M =
8	-42	11	-4	2	-32	-3	-42	25	-40	-40	-8	-21	40
-10	-9	11	-12	16	-7	9	1	-32	13	6	15	-1	38
-3	29	-20	39	31	-26	8	18	-3	-23	29	43	19	2
-36	29	8	28	13	43	-29	-14	-17	3	8	-25	-35	-12
7	35	-21	-8	-23	21	-44	6	-33	-42	10	-21	-17	0
14	42	-42	-21	-5	-29	-2	-10	7	-19	-1	-5	2	-40
-18	21	0	7	11	12	5	27	27	-44	43	9	15	-27
-33	-38	-8	-8	-32	-30	-39	-2	-27	-15	-30	6	12	32
-17	4	44	-25	-5	-20	-30	-16	30	5	5	26	30	-23
-16	-29	-7	-26	20	-31	-5	14	-37	-17	25	-33	-28	-33
-25	-9	-37	6	-22	-39	-8	43	9	-6	-25	44	44	4
-39	39	-30	-36	2	-4	31	10	-15	15	-44	-43	-5	0
20	31	25	-43	-17	31	7	13	6	1	-13	-3	30	-36
14	-28	16	-1	32	10	10	19	-23	37	40	18	-44	2
Indices start at 0.
(0, 0) => 8
(3, 4) => 13
(11, 13) => 0
(3, 11) => -25
(4, 8) => -33
(12, 4) => -17
(10, 5) => -39
(0, 2) => 11
(9, 9) => -17
(8, 4) => -5
(1, 9) => 13
(10, 13) => 4
(7, 0) => -33
(6, 6) => 5
(13, 2) => 16
(6, 0) => -18
(8, 1) => 4
(6, 12) => 15
(7, 11) => 6
(10, 7) => 43
(6, 3) => 7
(1, 1) => -9
(0, 6) => -3
(9, 2) => -7
(6, 10) => 43
(11, 12) => -5
(4, 5) => 21
(9, 5) => -31
(9, 4) => 20
(13, 13) => 2
(5, 2) => -42
(5, 8) => 7
(12, 2) => 25
(13, 9) => 37
(6, 13) => -27

W = 14	33	18	-54	-7
W[0]	14
W[3]	-54
W[1]	33

data = [[-12, -12, -1, -3, 8, -18, -6, -4, 26, -15, 4, 6, 12, -12, 9, -4], [4, -17, 0, 5, -2, -2, -12, 0, -9, 1, -11, 7, 5, -11, 12, 5], [-1, 6, 19, 11, 19, -7, -4, -3, -5, 7, -17, 13, 18, -20, 2, 4], [-18, -3, -20, -2, -5, -18, 10, 10, -13, 15, -6, -16, 2, -13, 2, 11], [1, -4, -1, 14, 2, 7, -11, 1, -10, -8, -12, 7, -8, -4, 13, 6], [8, 16, -41, -10, 5, 8, -8, -11, 12, 22, 12, -11, 9, -38, -39, 7], [7, -11, 3, 3, -9, 2, -6, 12, -18, 10, -6, 8, -28, -5, 1, 16], [2, -15, 3, 0, -1, 6, -16, 1, -11, -2, -9, 6, -7, -5, 11, 3], [-8, 2, 0, -16, -5, -24, -6, -3, -19, -22, 6, 13, -5, 1, -3, -10], [15, 24, -20, -10, -4, -1, -1, 26, -15, -12, -1, -27, 14, -6, -37, 18], [12, -19, -4, 6, -4, -1, -15, -3, -7, -6, -9, 12, -1, -9, 20, 0], [-10, -5, -17, -5, 3, -9, 8, 10, -15, 18, -3, -14, 11, -20, -9, 21], [-21, -4, -1, -7, 3, -14, 15, -11, -1, -11, -6, -7, -5, 2, 12, -10]]
Indices start at 0.
(0, 0): -12
(1, 6): -12
(0, 8): 26
(6, 15): 16
(1, 7): 0
(7, 11): 6
(0, 12): 12
(7, 3): 0
(2, 9): 7
(3, 14): 2
(9, 0): 15
(11, 2): -17
(10, 3): 6
(0, 9): -15
(9, 13): -6
(10, 4): -4
(4, 0): 1
(11, 13): -20
(12, 10): -6
(12, 14): 12
(2, 12): 18
(7, 5): 6
(10, 7): -3
(4, 8): -10
(8, 6): -6
(5, 9): 22
(0, 6): -6
(10, 15): 0
(3, 10): -6
(5, 12): 9
(0, 14): 9
(0, 10): 4
(7, 9): -2
(1, 8): -9
(0, 15): -4

B =
[[  2 -10  13   5  -5 -13   5  -1 -11 -12 -10 -13   5 -12  -6]
 [ 14  16 -28  -8 -17   6 -11   1   6  -6  23  22 -29  17  15]
 [ 28  -2   0   6  -1   8  16  22 -24 -27   0  19   5 -44 -28]
 [  9 -12   4 -19  -1 -12  22 -16  24  16  12 -12  12  27 -13]
 [ 23   7 -24   0   3   0  -7   3  -5 -29  12  26 -16   4  -5]
 [  2  20   9 -10 -21  -1  -8   4   4 -21   7  22   4 -13  13]]
Indices start at 0.
(0, 0) = 2
(2, 3) = 6
(5, 10) = 7
(0, 13) = -12
(5, 2) = 9
(0, 1) = -10
(1, 3) = -8
(0, 9) = -12
(3, 10) = 12
(2, 14) = -28
(2, 4) = -1
(0, 7) = -1
(1, 14) = 15
(2, 10) = 0
(1, 11) = 22
(1, 13) = 17
(2, 6) = 16
(4, 4) = 3
(3, 7) = -16
(4, 12) = -16
(2, 0) = 28
(4, 14) = -5
(3, 4) = -1
(3, 14) = -13
(0, 3) = 5
(2, 11) = 19
(1, 1) = 16
(4, 0) = 23
(0, 5) = -13
(5, 3) = -10
(4, 11) = 26
(4, 8) = -5

m =
22,25,-19,24,15,30
-30,1,-13,26,8,-19
10,-25,-27,36,34,18
-10,-8,-12,16,11,-9
-28,-16,-4,14,26,-34
33,36,-34,32,29,27
1,-25,-33,25,23,33
32,-2,-9,-32,-4,44
23,0,-8,3,-1,14
1,-12,-29,16,27,3
-8,-35,17,-21,-11,2
28,3,-26,33,35,23
-11,-22,33,-28,-27,10
-15,-26,-27,35,26,-13
28,16,-9,15,6,47
m[0][0]: 22
m[12][1]: -22
m[0][5]: 30
m[:, 3]: [24, 26, 36, 16, 14, 32, 25, -32, 3, 16, -21, 33, -28, 35, 15]
m[8][2]: -8
m[8][0]: 23
m[3]: [-10, -8, -12, 16, 11, -9]
m[6][5]: 33
m[5][5]: 27
m[13]: [-15, -26, -27, 35, 26, -13]
m[7][5]: 44
m[14][1]: 16
m[10][2]: 17
m[9][0]: 1
m[6][0]: 1
m[4]: [-28, -16, -4, 14, 26, -34]
m[2]: [10, -25, -27, 36, 34, 18]
m[4][3]: 14
m[0][4]: 15
m[1]: [-30, 1, -13, 26, 8, -19]
m[:, 2]: [-19, -13, -27, -12, -4, -34, -33, -9, -8, -29, 17, -26, 33, -27, -9]
m[11][3]: 33
m[1][3]: 26
m[13][1]: -26
m[9][3]: 16
m[:, 1]: [25, 1, -25, -8, -16, 36, -25, -2, 0, -12, -35, 3, -22, -26, 16]
m[1][5]: -19
m[0]: [22, 25, -19, 24, 15, 30]
m[0][3]: 24
m[14][3]: 15
m[7][3]: -32
m[3][0]: -10

grid =
65	142	88	117	76	113	115	116	132	94	6	101	67	102
65	142	88	117	30	33	118	11	96	94	79	101	67	96
104	142	88	117	76	182	124	113	55	94	79	131	67	38
89	102	88	72	76	97	175	190	96	94	79	101	67	96
131	142	88	140	76	96	124	113	96	138	79	139	67	96
65	142	88	117	76	97	124	113	227	94	79	101	33	96
65	142	86	117	78	97	124	31	138	94	152	101	122	96
grid[0, 0]	65
grid[5, 10]	79
grid[1, 8]	96
grid[0]	[65, 142, 88, 117, 76, 113, 115, 116, 132, 94, 6, 101, 67, 102]
grid[6, 7]	31
grid[1, 5]	33
grid[5]	[65, 142, 88, 117, 76, 97, 124, 113, 227, 94, 79, 101, 33, 96]
grid[2, 9]	94
grid[3, 12]	67
grid[4, 3]	140
grid[:, 10]	[6, 79, 79, 79, 79, 79, 152]
grid[3, 4]	76
grid[6, 10]	152
grid[6, 4]	78
grid[3, 10]	79
grid[0, 9]	94
grid[3, 9]	94
grid[:, 12]	[67, 67, 67, 67, 67, 33, 122]
grid[5, 12]	33
grid[5, 3]	117
grid[:, 13]	[102, 96, 38, 96, 96, 96, 96]
grid[:, 1]	[142, 142, 142, 102, 142, 142, 142]
grid[:, 0]	[65, 65, 104, 89, 131, 65, 65]
grid[6, 5]	97
grid[3, 6]	175
grid[2, 7]	113
grid[2, 8]	55
grid[0, 5]	113
grid[:, 9]	[94, 94, 94, 94, 138, 94, 94]
grid[0, 4]	76

A =
array([ 0.05,  0.17,  0.00, -0.14,  0.08, -0.09, -0.04, -0.10, -0.14,
       -0.13])
A[0] => 0.05
A[5] => -0.09
A[3] => -0.14
A[2] => 0.00
A[8] => -0.14
A[6] => -0.04
